Each row has a hidden value. The values are split into ranges, and the tier after each row names the range that its value falls in. Each part has its own value, ranges and names.
[  90 -178 -463  -20 -224  -34 -140  -36   13   77   22  131 -294  -20
  -44  189   40  -20 -178  310 -107  -69  264   85  174   87  210  134
   65  310 -146 -161  111  -79   91  140   41  310  193  -99   17  178
 -248]  Z330
[-184  -21  187 -452  -81  348  340   -1 -372 -253   99  125 -370 -150
   18 -118  -42 -108 -135  -58  -67  133  -80  278  238  106   67 -137
 -105 -230  127  108  -37  176 -247  -22 -161   -9    5   77  -81  183
  426]  Z213
[  79 -148  -12  227   26  327 -183   42  339  267 -125   17  202  199
 -208  260   89   30  -36  110  122  230 -241  180   95  321   17 -119
  -74  -12   84  -10  278  -19  -13   91  371  280  163 -176 -100  419
 -161]  Z616
[ 125   58  147   84  181 -225 -134  126  -16  -25 -157  -79  389  -19
  102   53  260  -45 -174  -67   43  -18   63    1  254   23  223   61
   62 -221   39  245  119  -11  135   10  -51  -90   32   47   65  -31
   -9]  Z330
[-104 -117 -196  -54 -226  146 -176  145  -46   31  -37  189  -91   28
  -86   40  -79   32 -134   35  -58    8  138  -93  147  180  104 -105
   62  115   86 -172  210   64 -131   -9  -39  137   63   41   67  211
  -30]  Z965
[ -39  -92 -275 -180 -227   91  156 -107 -105  -31   53  158 -522 -162
  -46   50  -22  -60   -6  231 -123   -6  113  183  119  -21   94   82
   10  166  -79  -11  -12   29    2  125  -12  234   57 -116  -87  115
   48]  Z101
[  25   91   85  210  179 -311 -144  164   62   63 -221  -41  386 -110
   39  -42  183   -1  -20 -170   53  -73   -4 -248  101  -81  136   43
  106 -153  127  260  139   11  113   13  -63 -148 -152   72   34 -164
   36]  Z330
[ -83 -214 -215  141 -135  258 -235  159  201  245  -59  181  169  177
 -154  246  -90   65 -224   69   52   72  -48 -121  169  295   36 -183
   68  158   93 -229  333   35 -175  -46  137  233   81   -4   -6  314
 -202]  Z616
[ -69 -121  -94   86   39  193 -362  297  -84   91 -110  100  220  103
  -38   56   12  -22 -393  -83  -22   56  -79 -202  165  299  127  -90
   -6  -75  201 -211  282  -26 -120   68   34   56   66  117  124  252
  -48]  Z616
[  19   17 -115  242   -6 -131   77  -55  300  217 -149   56   10 -107
  -66  142   93    3  205  132   28   -9  -97  -44   36 -151  -16   65
  113   62  -29  236   89   29  124   58  137  150 -128 -181 -169  -62
  -79]  Z330
[ -57  -91 -259 -195  -81  -78  283 -151  -92  -26   82   82 -476 -299
  -83  -73   -9  -36   32   61  -29  -60   66   88   19 -106  133   60
  -25  207   -5  125  -58   24  -19  119  -63   83  -78    7 -170  -33
  164]  Z213
[ 167  -17  -48  341   74 -222 -164    6  396  241 -206  -66  343   17
 -119  163  202   70  148   44  134    9    5  -19   48   13  110   34
   83   67    3  236  196  -36  195   53  198   97    4 -129  -73   30
 -192]  Z965
[-270  -35   20 -313 -192  341  132  152 -343 -160   39  263 -288  -72
   61  -42 -137  -92 -230   -7 -147   56  -23  -15  269   96   13 -140
   34 -158  132  -94   75  177 -282  -72 -204   47  -42   91   15  151
  265]  Z101
[ -22  -29 -160    8 -223  -75  356 -264  272  117  -18   94 -375 -226
 -183   66  -18   62  439  171   43    2   45  199  -31 -182  -28    4
   62  246  -86  291  -19  109   60   29   94  205 -109 -220 -272  -37
   68]  Z679
[  78  -66 -137  126   -6  -30   -8    0  173  156  -70   80  111   47
   51  313  131  -57 -154  249   -8   -3   -1   69  280    8   94   71
  124   16 -119   81  133   -6   86    6   87  217   70 -133  -79   84
 -214]  Z330
[ 147  -65 -177  -83   -6 -159 -300  123 -243 -122  -56  -21  -26  -56
   47  -45  188  -49 -312   29  -83  -62  294   43  190  156  356  141
  -26   16   11  -54  101 -110  137  177  -88   22  201   84  182  120
  -48]  Z330
[ -29  -94 -328 -179 -243  -76  258 -206  -47  -23   74  119 -604 -290
 -129  -43  -39    7  169  162  -65  -65  186  172   -7 -112  111   89
    2  308  -78   98  -59   30   37  137  -31  178  -21  -96 -152   -4
  111]  Z679
[ -59  -82 -241 -130 -177   37  275 -143  -19   27   57  162 -433 -184
  -19  116  -23  -58   10  238  -82  -30   47  150  152 -103   42   71
   59  153 -106   81  -19   60  -11   56  -20  221  -25 -122 -165   19
   36]  Z679
[ 205 -114 -125  302   97 -232 -529  128  233  170 -216 -176  349    1
 -324 -147  177  183   76 -263  196   31  141 -105 -200  295  288  -39
 -120  202  240   40  299 -146  163  225  213  -43  100   75  108  178
  -84]  Z616
[  41  149  375  -80  154 -158   61   76 -131 -180 -151 -106  226 -146
   34 -187  220  -23   76 -249   71   54   18  108  138   -7  173  -29
  -32 -338  163  412   31   95   60   -3 -114 -228  -60   81   20  -59
  314]  Z101
[  17  -35   11 -240  -71 -137  310 -171  -32 -116   52  -14 -218 -232
 -106 -100   63   38  156  -57   85   -6  174  244   85  -47  185  -47
  -32  101   16  307  -32   97  -14  -13  -99  -32  -18   39 -145  -11
  232]  Z213
[-153  -91 -282  -90 -245   81 -163  149 -165  -19  -40  211 -286  -96
  -83  -96 -110   12  -93    0 -125  -49  162 -185   51   94  113  -33
   48  153  118 -190  145   41 -109   72 -100   96  -18   69   83  117
   53]  Z330
[-176 -122 -344 -173 -252  107 -209  209 -311  -74    4  252 -323  -91
  -12  -95 -129  -27 -283   13 -184  -82  209 -231  127  130  156  -13
   52  146  113 -300  144   25 -149   72 -184   87   18  138  148  130
   48]  Z330
[  -4   37   -2   65  -15  -81   53   -9   84   46 -119   36  -36 -127
  -49   -2   96  -10  143   17   10   12  -16   21   62  -66   59   30
   46  -34   41  219   64   52   72   57   32   48  -77  -82  -83  -13
   71]  Z101
[  57  -38 -203   47  -92  -90  -70  -16   45   53  -81   51 -171 -106
  -66   25   93  -11   45  121  -45  -21  109   47   58   -4  141   97
   28  111  -21   66   77  -30  119  142   57  144   38  -92  -22   63
  -43]  Z330
[ -10  -95  -75  115  -81  232  -72   53  204  175  -86  120   57  115
  -84  239   32  -10  -54  164   16  119 -113   79  179  158   12  -75
   43    1   15  -15  208   42  -38   10  182  248   83 -141  -77  267
 -129]  Z965
[  43  -15  -24 -198    8 -147  265 -158  -94 -112   28  -43 -290 -277
  -69 -127  112  -21  105  -38   34   -8  100  230   38  -70  190   52
  -72   54   24  294  -71   32   57  105  -60  -21  -22    6 -133  -31
  237]  Z213
[  63  -68 -145   56  -24  -97 -171  101   12   51  -78   56  123   13
   27  131  113  -22 -211   84  -17  -43  142  -36  230   80  194   46
   87   33  -18    3  159  -26   61   31  -21   89   87   10   55   80
 -135]  Z330
[  93   41  -21  108  111 -246  -96   73    9   21 -141  -32  170 -102
   57   29  200  -42  -85   -6    3  -56   69  -50  150  -49  186  114
   65  -79   15  198   86  -33  154   82  -31  -23  -17    4   20  -70
  -22]  Z330
[ -33 -129 -387  106 -299  -57  -57  -35  240  191  -50  185 -187  -48
 -169  135  -72   90  139  183  -11  -65  193  -88   39   -3   59  -22
  139  368  -51  -57  169   40    6    5   58  254   -8 -109  -75   77
 -181]  Z330
[-146  -93 -144 -310 -189    4  312  -94 -149 -102  109  143 -388 -238
  -78  -82  -93   10   12  -16   -7  -45  153   79  113  -38  115  -85
   17  173   40   96  -10  132 -165  -46 -179   22  -72   90 -127    6
  235]  Z213
[ 251   38   63  -27  145 -380  123 -134    1  -73  -55 -155  107 -160
   79   75  328  -50  -31   73   63  -55  190  289  234 -100  290  188
   17  -64 -128  411  -39  -46  270   82  -40  -25   91  -59  -52 -105
    1]  Z679
[ -27  148  272   41  228 -365   -9  189 -130  -95 -181  -61  433 -185
  122 -150  180  -18  -80 -318   66  -93   40 -232  179 -118  173   -4
  104 -290  176  371   74   83   39  -77 -244 -323 -208  201   58 -271
  227]  Z101
[ 167  -75 -207  136  -44 -149 -304   35  107   75 -134  -48   -3  -40
 -160  -24  158   55   45   25   24    1  180   42  -28  134  237   89
  -41  162   44   28  159 -105  187  209  137  110  133  -60   59  153
 -108]  Z965

[  74 -146 -119  -90 -151 -100  -51   91   93   45   28 -133   90  102
  260   82   95   85   29  -41  -25   36  -14   97 -239  -22  185  202
  -74  -36  -55 -105  104   26    0   84  174  166  -30 -132   84   -9
 -104]  X
[ 143    3 -350   25  -97  146  268  171   10   74  137 -137  -78  -56
 -106  -47   53   24   60   26   86   76   21  -78   68  268  202  -48
   75 -308   16 -402   28  125  -33  246   27 -103  -13   69  212  105
 -124]  V
[ 127   70 -302   41  -48  254  292  167   50   -5   91  -95 -104 -238
  -98 -101   35   72   -2   50  170   52  -17 -158   69  286   27 -106
   97 -206   62 -257   34   57   28  159  -60 -158   10  -33  160   46
 -100]  T
[-133 -130  -27  -79  -40 -293 -233   28    5  114  207 -214  408   69
  179  121  -22   -6   74   52 -304   53  141  262 -279  -79  -31 -182
   30  -51    2  299    5  215  108  -27  -96  126   11  221  191  141
  240]  X
[ 121   96  -18  -63   22  234  182   34  109    7 -103  123 -228 -117
  120   50  -78   80  -74 -128  198  -68 -168  -37   20   36  -26  106
  -39    2   39 -150   10 -123  160  -97   23  -89   11 -199 -135 -139
 -156]  K
[ 100  -88 -219  -39 -152   14   29   91   84  -10   25 -155   38  -87
  146  -16  158  124   -5   23   59   52   79   -8 -179  103  147  112
   39  -41   -4  -80  122   56  -10  131  151   83  -39  -97  134   44
  -83]  X
[  83  -36  -40   -7  108 -154  -74  -96   -5   64  -86    9   -9   97
  146  135  -13    4   17  -51  -22  105   -4   59 -159    5  125  210
 -200   63  -24  -48  -20   59 -153   -9  162  200  -22 -102  -85    3
   21]  G
[ 123  123   48  -46    4  282   92  -56  175  -99 -237  217 -253 -285
  112   29  -23  151 -134 -141  249 -124  -57  -69  -49   33 -108  151
   40  137  111   31   93 -165  227 -177   57 -100    3 -212 -168 -186
 -104]  S
[ -92   52  -34   25  180 -292 -204 -186 -150  113   72 -122  251  -27
   45  100 -100  -85   26   62 -216  110  164  148 -106   -8  -65 -229
  -59   20   25  320 -158  254  -13  -76 -107  113  -10  243   15  188
  358]  E
[  70   -4 -127   63  -54  169  178   93   70  -68  -29   -4 -110 -189
  -18  -72   45  104  -32  -14  131  -46    7 -102  -77  169  -29   -8
   73  -18  111  -66   76   -7   55   27    2  -96   25  -76  125  -34
  -24]  T
[ 152   -9   25  -99  189   23   38 -124   81   59 -160  177 -219   36
  173  206  -19   82  -48 -129   88  118  -23   94 -113  -34   95  343
 -139  121   -6  -89   22  -52 -111 -108  243  145  -21 -207 -295  -62
 -126]  K
[ 157   31 -369  -25 -150  207  224  235  108   29  150 -181    2 -169
   -7  -65   68   80   40   59  138   90  -40 -121   23  259  128  -33
   67 -291  -11 -354   86   68   33  248  -17  -86  -11  -62  206   46
 -185]  V
[ -83   23  -95  -26   59 -241 -234  -13   -4  102  177 -187  412  -50
   91  104 -104  -56   85  100 -238  132   84  130 -168   20  -87 -225
  -62 -114   -9  218  -51  227   54   13 -193  104   15  189  139  126
  258]  T
[  14  -89  -28   35   58 -285 -249 -153   21   62  -73   48  173  142
   20  218  -27  -31  122  -53 -227  111  181  175 -247   -9  147  166
 -114  -73   21   -5   50  177 -116   26  120  201    1  159   43   45
  172]  V
[ 104  -15 -218   40  -65 -178 -182  -88   25   35  -63  -78  151   19
   27  112   51   -1  102    4  -86  133  147   27 -152   94  230  157
  -97 -173  -33 -168   63  171 -103  178  135  175  -44   72   98   65
   66]  X
[  59   -3 -242  138 -154   86  181   88  -38  -34   12 -104  -65 -117
 -136 -130   67   25   22    4   73  -82   79 -118   -7  238  113 -112
  106 -160  107 -184   28  107   48  153   -3 -130    2  111  290   60
   49]  V
[  83   30  -66  106   95 -192 -238 -187   58    7 -174  140  115   31
  -74  208  -85  -46  136  -55 -136  126  120   33 -168   77  116  208
 -182 -138   34 -142   56  134 -133   63   72  163   13   93    2  -33
  149]  T
[-107   15  178 -114  171 -151 -167  -96   38  120   48   70  181   48
  188  235 -218  -31   13  -87 -202    3  -32  271 -158 -180 -181 -103
  -68   43   25  288  -80   58  196 -256 -151   50   48  101 -133  -15
  191]  K
[  58 -114  -14   -5  -39  -84  -47   22   93    7  -72   23   15   88
  141  104   21   58   32  -77  -26    4  -13   65 -234    1  101  215
 -110   30   22  -70   93    4  -38    2  143  130    9 -104   46  -69
  -29]  V
[-108  -41  -70 -246  127 -183  -95  208   84  291  466 -239  484  142
  236  254 -240  -78  136   74 -333  225 -125  330 -118  -92 -122 -288
  -79 -279 -119   79  -92  197  142  -17 -313   73   60  161   60  137
   61]  T
[-100 -163  237  210   50  280  615   56 -107   54  -70  451 -599  288
 -437   72 -228  -52   62 -387  -59 -436  -31  200  128   35   -8 -151
  297 -205  345 -337  -71  -50  265 -234  -78 -533  181  409  135  -93
   76]  E
[ 175  -16 -158  -45  131  107  120   -6  116   27  -46   80 -147  -94
   30  122   49  110    5  -19   97  200   55   -1  -92  141   93  238
  -35  -39   15 -193   89   25 -165   57  173   73   -7 -137 -111   10
 -139]  G
[  74 -126  -34  -16  -13  -99  -47   -2   85   25  -67   30    1  107
  126  129   40   60   39  -74  -42   41   36   93 -236   10  140  246
  -94   19   17  -86  100   31  -82   20  183  147    2  -75   30  -37
  -36]  V
[  53   72  -94  176  -24  128   97  -68   -7 -151 -179   44 -148 -298
  -87 -130   58   90  -72   -6  165  -95   92 -185  -72  190  -73  -32
   66   88  164   73   38   10   39  -17    8  -92    6  -47  103  -35
  128]  G
[  28   86  108   54  166 -145 -200 -268    0    9 -239  201  -16    2
   49  192 -145  -35   12 -127  -61   -1   39   80 -122  -63  -16  143
 -173   73   57   90  -49   38   15 -158   47  113    7   20 -177  -79
  184]  K
[  79  123  -42   63  -13  210  275  -97  -94   26 -152  145 -383 -101
 -146  -58  -39    0  -94 -167  176 -222   56  -26  170  124   84  -92
  150  -19  158 -121  -83   13  207  -92   58 -251  -15  164   -1   11
   25]  S
[ -52  -45  -83  263  -46  115  433   54 -208   53   35   89 -299  120
 -432  -91 -111 -110   83 -151  -46 -263   71    8  161  215  101 -307
  215 -289  240 -310 -123  149  118   39 -115 -384   89  444  333   89
  182]  T
[ -17 -165 -120   93  -61  209  480  176  -54   67  151   55 -283   62
 -304  -37   22   40   51 -110  -34 -146  149  115   42  197   92 -202
  352 -246  215 -245   27  116  105   44  -15 -346   79  349  290  126
   11]  V
[  76  131  -76    8  157 -212 -180 -237 -104   90 -117  -35   50   -2
  118  115  -74  -73   -9  -13  -20  117   38   23  -40   11  104   67
 -227   46  -47   49 -140  139  -95  -21   82  194  -62    2 -144   71
  155]  K
[  71  -26    1   13  -20  160  131   80  134  -74  -93   86 -132 -117
  110    9   -5  122  -46  -82  136  -69 -103  -54 -145   55  -69  127
  -25   71   86  -43   92 -108   78  -71   35  -34   41 -218    1 -144
  -83]  G
[ 120   30   72 -111   72  166   82  -17  163   -9 -158  174 -211  -84
  230  124  -43  129  -95 -147  171  -24 -140   30 -109  -47  -40  255
  -86  142   25  -29   61 -159  100 -168  123   33    7 -293 -238 -171
 -169]  K
[ -87    4  110 -150  216 -167 -135    9   81  222  186   60  276  191
  143  350 -325  -99  136  -81 -307  122 -131  325 -110 -162 -127  -99
 -149 -208  -44   25  -94  106  143 -150 -235   54   84  147 -111   -8
  110]  E
[  34  -54   36   28  -71   17  -21   53  126  -80 -114   38   -4  -57
  175   19   -1   94  -24  -71   64  -88  -95  -33 -234    3  -46  151
  -94  111   65   35  101  -87   72  -70   45   58   30 -210   54 -155
  -14]  T
[ -55  -41  167 -101  189 -128 -130  -73   85   98    5  121  113   89
  186  266 -180    4   32 -102 -174   51  -43  251 -203 -155 -128   52
 -109   47   22  174  -21   22   86 -216  -55   96   54    4 -157  -53
  104]  E
[  98   87 -173   21  -14  174  192   47   -9  -44  -28 -109 -143 -264
   96 -135   68  103 -120   32  238  -14  -42 -158   -1  160  -36  -53
   20   90   49   24  -25  -15   44    9   22  -52  -31 -186   18   12
  -40]  E
[ -96   -1  -13  -91  148 -260 -204    0    8  191  220 -109  388  112
  123  232 -218 -102  126   29 -310  155  -15  245 -142  -70  -82 -188
 -126 -173  -45  127  -97  205   63  -46 -217  111   44  199   36   99
  208]  G
[  81   66   41  -29  115  -58  -91 -147   31   26 -170   98  -64  -14
  179  134  -75   20  -43 -100   51   24  -56   37 -106  -46   19  183
 -184  115   -1   31  -35  -21    3 -118  101  130  -18 -147 -189  -79
   22]  K
[ -30    9 -107  127  -58 -346 -286 -126  -85   61  -30 -106  296  123
  -23   98  -85 -135  146   -5 -233   13  104   67 -147   36  149  -50
 -163 -179    4  -34  -54  235  -16  106  -38  145   -8  249  214   70
  287]  V
[ 104  -27  -81  -22   46  -70   -6  -13   23   37  -61  -41  -31   39
  184   69   14   38  -11  -28   58   81  -64   -5 -144   36  110  194
 -185   71  -33  -76   -1   14 -114   17  150  167  -24 -191  -52  -21
  -53]  G
[ 118   99   19  -20  168  -75 -115 -221   25   51 -212  164  -92    5
  103  195  -96   -8   -9 -114   28   74   -3   50  -69  -25   76  235
 -198   54   -4  -53  -40   18  -52  -91  137  143  -26  -83 -239  -62
   31]  K

[  36  -51  -14    3   52    0    8 -120   61  -68  -21   -8  -32  -43
  100    7  -80   55  101   -4  -28 -108    6   -5  -28   42  -72  -57
   80  139   -4  -93 -184  155   29   20   84  122   -7  103  -19   26
   82]  <27>
[  19  -59   18   16   50   15   15  -28   -9   -5  -13  -24   -1  -66
   -5   38  -48  -32    1  -14   -4  -51   -5   -5  -57   43  -78    2
  -16   69   38   47 -117   62   11  -12   22   68  -31   47  -31    3
   50]  <10>
[ 18 -66  49   8  61  58  37   6 -46   3  26 -18  -5 -67 -58  38 -62 -40
 -17 -11   2   3  -8   6 -96  66 -83  38 -48  46  39 107 -58  -2 -14 -53
  18  58 -37   6 -31  -6   4]  <10>
[ -54  299   87    1   36    0   68  292  -40  245  218  119  119   37
  -86  310 -125  -75  -88    9   -5   21  127 -101  -93  304  -30  -65
 -160  164   47  198  -56 -469  -40 -249  -73  223   44    5 -118 -143
   82]  <15>
[ -49 -169   58   83 -131 -247  -36   45  171   66 -364   41   46  -21
  306    0   75   15  204 -100  -88 -129   -1  301  240 -180  109 -471
  -39   13  -25 -197 -179  167   40  177  102   51   43  142  -32  -49
  422]  <13>
[ 11 -27  22  11  32   8  51  53 -29  55  27  31  25 -49 -46  64 -28 -75
 -42  10  11 -15  -7 -39 -58  77 -66  14 -54  21  45 135 -34 -24   4 -45
 -56  39 -58  -9 -71 -26  29]  <13>
[ -19   42  -18  -31  -66 -156    8   96   26   83  -45   80   36   42
   -1   60   78   -9   24    5  -43  -27    1  -40  107   39   54  -97
  -77  -10   -5   35   -7  -51    7   58 -147  -18  -64  -11  -31  -21
   96]  <21>
[  45 -116   -6   19   66   30   20  -93   -2  -71   -8  -38  -18  -89
   18  -12  -62  -18   37   14   -4  -61  -19   28  -58  -20 -114   -3
   16   36   25   19  -94  132    7   21   51   31  -33   41    2   16
   33]  <27>
[ -31   46  117  -84  -23   27   64  149  -65   64   74  105  -33   76
 -124   51  -19   58   49  -34  -53  137   -2   -7  -54  202   67   16
  -99   56  -26  113   84 -218  -70 -109  -73   90  -66  -82  -43  -33
  -40]  <13>
[ -99  129   63  -52 -166 -243  -31  109   99  181 -126   82  -26   86
   -3   36  148   24   64  -55  -40   -7   53  -29  214   73  177 -122
  -96   32    2 -102  -49  -76  -11   92 -200  -13  -80    0    8  -20
  170]  <15>
[  64 -138   -9   47   77   29   24  -87   10  -75   11  -31   11 -116
   80   -7  -93  -42   51   51  -15  -88   -8  115  -45  -97 -160  -65
   10   22   17   -2  -86  142   -7    4   95   27   17   50   19  -11
   66]  <19>
[   5  -40   64   34   49   40   43   25  -13   67    7   -3    8  -85
  -10   67  -67  -85  -42  -14   18  -41   11    6  -84   78  -86   10
  -40   84   63   86 -114   15    3  -85   17   96  -20   34  -72  -25
   65]  <10>
[ -15   24   28  -49  -45  -79   33  117  -17   55    3   89   18   56
  -53   53   37   22   43   -6  -50   47   -8  -12   40   86   54  -67
  -91  -10  -22   84   53 -129  -24    8 -113   10  -67  -48  -31  -30
   37]  <21>
[ -70   72   76  -55 -123 -145   20  159    0  132  -27   85  -16   74
 -129   24  109   -6   37  -18  -25  111   22    3  118   69  128  -55
 -160  -92   -4   73  125 -202  -56   66 -208  -83 -123 -107   26  -45
   54]  <15>
[  50 -151   -6   71   74   33   61    3  -28  -28  -12  -14   53 -106
    7   42  -73  -90    7   20   25  -32  -30   71  -82  -38 -132  -79
  -45  -61   41  160  -22   27   14   34   48    2  -52    9  -50  -41
   77]  <10>
[ -60   35  394  -45   65  333  132  114 -125  262  241   17 -166 -132
 -250   -1 -159 -177 -205  -30   69  172   55   45 -308  309 -128  425
 -105  260  145  143  -17 -117 -162 -532    1  222    7 -124  -83  -25
 -191]  <19>
[ 10 -61 -18  -5  -6 -88  -8  36 -10  -8 -64  11  39 -13  -3  37  33  -9
  31  -9 -48 -29 -22  26  45 -21  -7 -93 -75 -21   1  58 -37   4   7  70
 -47 -15 -43  16  -3 -11  77]  <13>
[  45 -104  -25   35   60   -9    2 -115   36  -56  -40  -43   -6  -97
   76   -1  -55  -26   38   14   -4 -118   -7   22  -27  -39 -115  -35
   39   65   32  -30 -162  189   29   40   57   45  -15   85   -8   19
   83]  <27>
[  47 -127   13   11   56   36   25 -104   10  -71    3  -25  -38  -83
   35  -40  -63   -7   58   27  -13  -53  -19   63  -48  -36 -113    2
   27   42   12  -16  -75  154  -10    3   57   29  -25   29   15   18
   23]  <19>
[  -1 -105   92   40   26   37   45   12   -6   65  -44  -12  -14 -100
   -3   15  -40  -96  -26  -24   22  -19   -6   67  -62   24  -75   -1
  -47   45   67   73  -85   68   -7  -59   24   55  -33   14  -58  -18
   76]  <10>
[ -48 -356  335   52  -77  132  105   40  -46  178 -155  -30 -162 -201
 -127 -223   59 -248  -88  -55   86  165  -74  315  -68 -110  -49  166
 -143 -121  132  119  132  204 -116 -124  -29 -118 -119 -176  -21   -9
    5]  <27>
[  19  -18  -64  -28   -2 -100  -13  -24   15  -29  -53   15   14    9
   12   32   39   28   38   -5  -40  -70  -21  -78   49   30    2  -49
  -10   29   -5    9  -89   68   36   91  -74    6  -65   45  -18   24
   59]  <13>
[   9 -154  -63   51  -80 -200    7  -39  118   12 -231   44   23  -29
  173  -37   97  -31  106   -9  -16 -126  -44   67  163 -126   30 -232
   17  -66   -4  -64  -84  226   71  216  -51  -60  -84   58  -52    1
  235]  <13>
[  3 -22   7 -38   1 -42  13  32 -28  12  -9  26  -2   4 -59  25  24   2
   5  -9 -32   2 -19 -45  -1  64  -1  11 -56  19   9  70 -24 -11  -4  14
 -81  11 -69 -12 -21   9   8]  <13>
[ -5 -51  55  -8  -3 -18  29  67 -25  34 -27  31   6 -15 -33  34  -3 -18
  22 -25 -29  23 -14  39 -16  50  -5 -44 -76  15  12  82 -14 -41 -18 -17
 -27  35 -47 -11 -33 -22  51]  <13>
[ -85   67   45  -91 -182 -256  -40  105   71   55 -156   92  -36  151
  -18  -12  160  145  193  -73 -100   75   22   48  241   32  238 -210
 -109  -50  -74 -109   56 -134  -35  192 -160  -60 -100  -34   71  -13
  144]  <15>
[  24 -106   35   -7   29   46   63    2  -47   -3   16   14  -30  -49
  -89  -19  -14  -45   -7    7   19   40  -43  -16  -79   54  -57   70
  -37  -31   32  139   32   30  -13   -4  -52  -12 -108  -54  -43    3
  -29]  <10>
[  -6 -116   46   11  -11  -58  -26  -50   34   -5 -140  -38  -29  -60
   55  -24   17   -4   51  -55  -34  -65  -13   84   41  -40  -11  -72
  -22   62   25  -67 -149  155   10   53   34   37  -16   72    7   24
  119]  <10>
[ -63  100   37  -40 -113 -187   -1  150   41  112  -56   94   23   91
  -25   76   82   42   91  -29  -55   41   41   12  146   68  133 -175
 -125  -27  -28    8   35 -197  -25   82 -143  -11  -67  -28    8  -56
  137]  <15>
[  86 -102  -79  -11   86   14   22 -122   18 -206   40    9    2  -14
   98   -1 -115  125  193   48  -70  -60  -18   64  -37  -36 -104 -138
   69   34  -73  -47  -55   79    3   87  124   61   -1   64   40    7
   38]  <19>
[ -47   75   18  -47 -110 -172   24  133   36   98  -41  110   10   91
  -44   47   91   34   86  -11  -38   52   19  -21  131   71  121 -133
 -103  -60  -29   36   78 -164  -19   99 -176  -43 -107  -58   -7  -45
  102]  <15>
[  15   45  167 -144   83  261  170  253 -253  -49  337  149  -39  128
 -373   80 -156  126   71    1  -52  392  -32  -13 -289  360   14  149
 -172  -46  -82  399  379 -574 -165 -231  -42   95 -122 -256  -31  -78
 -291]  <13>
[  55 -126   -4   39   90   45   15  -59  -32  -73   12  -59   20 -111
    5   22  -86  -49   11   20   -7  -55  -11   72  -80  -52 -149  -26
  -28   12   36   72  -85   77   -4    5   78   23   -3   41   15   -8
   40]  <27>
[  89  -65 -121    6   79  -25    9 -172   59 -141   37   -6    1  -56
  133   -4  -75   45  100   81  -28 -162   -7  -38   -7  -49 -141  -53
  111   74  -19  -84 -143  217   45   76   47   43  -12   93   11   33
   47]  <19>
